Below is a small trained network, with its code and all its weights. Each question gives an input and a class and asks what happens when units are switched off, that is, made to give their printed mean instead of their output.

import numpy as np


def w(rows, s, z=0):
    codes = np.array(rows[::2]) - 128.0
    scale = np.full(codes.shape[1], s)
    scale[-1] = z or s
    return codes * scale


def norm(h):
    return h / np.sqrt((h * h).mean(-1, keepdims=True) + 1e-5)


def f(y):
    return y / 2 * (1 + np.tanh(0.7978845608 * (y + 0.044715 * y**3)))


def log_softmax(a):
    a = a - a.max(-1, keepdims=True)
    return a - np.log(np.exp(a).sum(-1, keepdims=True))


def net(x, mask):
    res = np.array(x, float).reshape(1, 8) / 4 @ E
    u = 0
    for l in range(2):
        y = f(norm(res) @ A[l][:, :-1].T + A[l][:, -1])
        res = res + np.where(mask[u : u + 16], y, B[l][:, -1]) @ B[l][:, :-1]
        u += 16
    return log_softmax(norm(res)[-1] @ U[:, :-1].T + U[:, -1])


A, B = {}, {}
E = w([
[77,166,77,172],'x0',
[139,133,124,134],'x1',
[95,247,156,73],'x2',
[132,131,131,130],'x3',
[145,141,127,142],'x4',
[204,109,166,104],'x5',
[117,112,123,111],'x6',
[123,121,120,123],'x7',
],0.015)
A[0] = w([
[92,91,115,127,34],'0.n1',
[38,1,57,188,94],'0.n2',
[137,150,184,85,52],'0.n3',
[51,67,43,163,148],'0.n4',
[41,46,95,19,164],'0.n5',
[167,14,161,158,170],'0.n6',
[120,169,198,27,102],'0.n7',
[95,153,152,85,209],'0.n8',
[174,155,94,50,90],'0.n9',
[142,161,130,92,91],'0.n10',
[141,136,126,105,2],'0.n11',
[151,141,154,108,46],'0.n12',
[174,106,12,163,117],'0.n13',
[82,97,153,134,77],'0.n14',
[75,150,106,90,63],'0.n15',
[63,116,130,240,120],'0.n16',
],0.0095,0.0085)
B[0] = w([
[167,64,71,84,113],'0.n1',
[173,98,99,186,228],'0.n2',
[202,140,7,138,127],'0.n3',
[194,174,115,153,212],'0.n4',
[162,202,176,188,180],'0.n5',
[48,116,223,161,254],'0.n6',
[212,175,12,175,179],'0.n7',
[142,204,152,147,200],'0.n8',
[165,198,88,165,132],'0.n9',
[131,164,100,112,126],'0.n10',
[89,108,49,83,109],'0.n11',
[162,102,2,128,113],'0.n12',
[115,120,209,144,174],'0.n13',
[198,51,93,112,115],'0.n14',
[125,152,92,36,125],'0.n15',
[229,130,87,198,174],'0.n16',
],0.0089,0.0078)
A[1] = w([
[157,53,195,83,62],'1.n1',
[204,149,154,54,127],'1.n2',
[167,100,84,24,79],'1.n3',
[163,84,139,184,194],'1.n4',
[165,155,131,17,182],'1.n5',
[120,254,92,122,117],'1.n6',
[61,107,108,211,232],'1.n7',
[115,58,54,117,106],'1.n8',
[55,65,51,187,11],'1.n9',
[133,185,105,123,64],'1.n10',
[41,166,36,134,3],'1.n11',
[1,100,172,120,71],'1.n12',
[135,114,177,155,161],'1.n13',
[165,181,194,165,105],'1.n14',
[62,133,81,141,72],'1.n15',
[22,121,91,121,30],'1.n16',
],0.014,0.003)
B[1] = w([
[137,107,196,54,178],'1.n1',
[138,198,25,107,166],'1.n2',
[232,203,55,230,124],'1.n3',
[128,69,138,123,225],'1.n4',
[188,170,4,151,164],'1.n5',
[57,73,128,64,255],'1.n6',
[195,228,104,220,206],'1.n7',
[154,223,75,113,123],'1.n8',
[238,210,39,152,146],'1.n9',
[70,102,125,66,168],'1.n10',
[103,131,230,111,149],'1.n11',
[240,90,89,230,145],'1.n12',
[117,50,186,128,191],'1.n13',
[103,52,67,162,234],'1.n14',
[131,143,183,112,126],'1.n15',
[60,145,237,205,124],'1.n16',
],0.012,0.0097)
U = w([
[200,27,166,233,99],'0',
[227,198,34,183,251],'1',
[65,130,57,21,116],'2',
[10,218,178,158,3],'3',
[225,6,240,49,38],'4',
],0.016,0.0066)

Each question gives the input, the list of numbers given to net, and the class t.
The units are the neurons (one row each of A and B). Each row of codes is followed by its name. A weight is (code - 128) times the scale printed after its matrix; where a second scale follows, it is the last column's (A, B and U).
mask holds one flag per neuron, layer by layer. A switched-off neuron (its flag False) gives its mean, the last column of its row in B, instead of its output. The means were averaged over made-up inputs and are rounded, as every weight is.
A unit's drop is (log p(t) with every unit on - log p(t) with that unit switched off) / (log p(t) with every unit on - log p(t) with every unit switched off).
The circuit of an input: a set's keep is (log p(t) with only the set's units on - log p(t) with every unit switched off) / (log p(t) with every unit on - log p(t) with every unit switched off). Starting from the 12 units with the biggest drops (on a tie, the unit counted first), units are removed one at a time, each time the one whose removal leaves the highest keep (on an exact tie, the one counted first), for as long as the keep stays at least 0.8.
units of the circuit, in order: the units of the circuit, biggest drop first
most important unit: the unit with the biggest drop
top k neurons: the k neurons with the biggest drops, biggest first
k most important neurons of layer l: the k neurons of layer l with the biggest drops, biggest first
drop when u is switched off: that unit's drop, to one decimal
input [1,-5,-5,5,-8,-5,6,-7], class 1: top 3 neurons -> (1.n7 1.n9 1.n6)
input [6,-7,1,-8,-3,4,8,0], class 2: most important unit -> 0.n6
input [-4,-3,7,2,8,-1,6,4], class 2: 2 most important neurons of layer 1 -> (1.n6 1.n7)
input [-1,5,-7,-6,-7,5,-4,6], class 4: units of the circuit, in order -> (1.n1 0.n7)
input [-5,8,1,-5,4,4,8,6], class 1: 2 most important neurons of layer 1 -> (1.n2 1.n6)
input [4,-1,-5,-8,-7,-5,-7,-3], class 1: 2 most important neurons of layer 1 -> (1.n9 1.n7)
input [3,5,4,-7,6,8,7,6], class 2: top 2 neurons -> (1.n6 1.n7)
input [1,8,1,2,2,-7,-2,5], class 3: top 2 neurons -> (1.n6 1.n11)
input [7,-4,1,2,2,0,5,7], class 3: 3 most important neurons of layer 1 -> (1.n6 1.n11 1.n5)
input [1,-6,8,-2,-3,6,-6,1], class 2: top 3 neurons -> (1.n6 1.n7 1.n10)
input [-2,-5,8,-3,1,-6,8,0], class 2: top 2 neurons -> (0.n6 1.n6)
input [-1,2,5,-8,-6,6,-1,-8], class 1: top 2 neurons -> (0.n6 1.n5)
input [6,-4,-8,7,-3,-5,-3,0], class 1: 2 most important neurons of layer 1 -> (1.n9 1.n7)
input [4,3,3,-6,-3,2,6,-2], class 2: top neuron -> (0.n6)
input [-4,8,2,7,-1,-6,5,6], class 2: top 2 neurons -> (0.n6 1.n6)
input [6,-5,-6,-4,6,-3,-4,-3], class 1: top 2 neurons -> (1.n9 1.n7)
input [-2,2,7,-4,-6,-1,3,8], class 2: top 2 neurons -> (1.n6 1.n7)
input [-3,-2,-2,-8,8,4,-4,5], class 4: drop when 0.n3 is switched off -> 0.0
input [-5,5,-7,-7,8,4,-7,0], class 4: drop when 1.n1 is switched off -> 0.2
input [4,5,3,-7,-3,6,-1,4], class 2: drop when 1.n6 is switched off -> 0.1
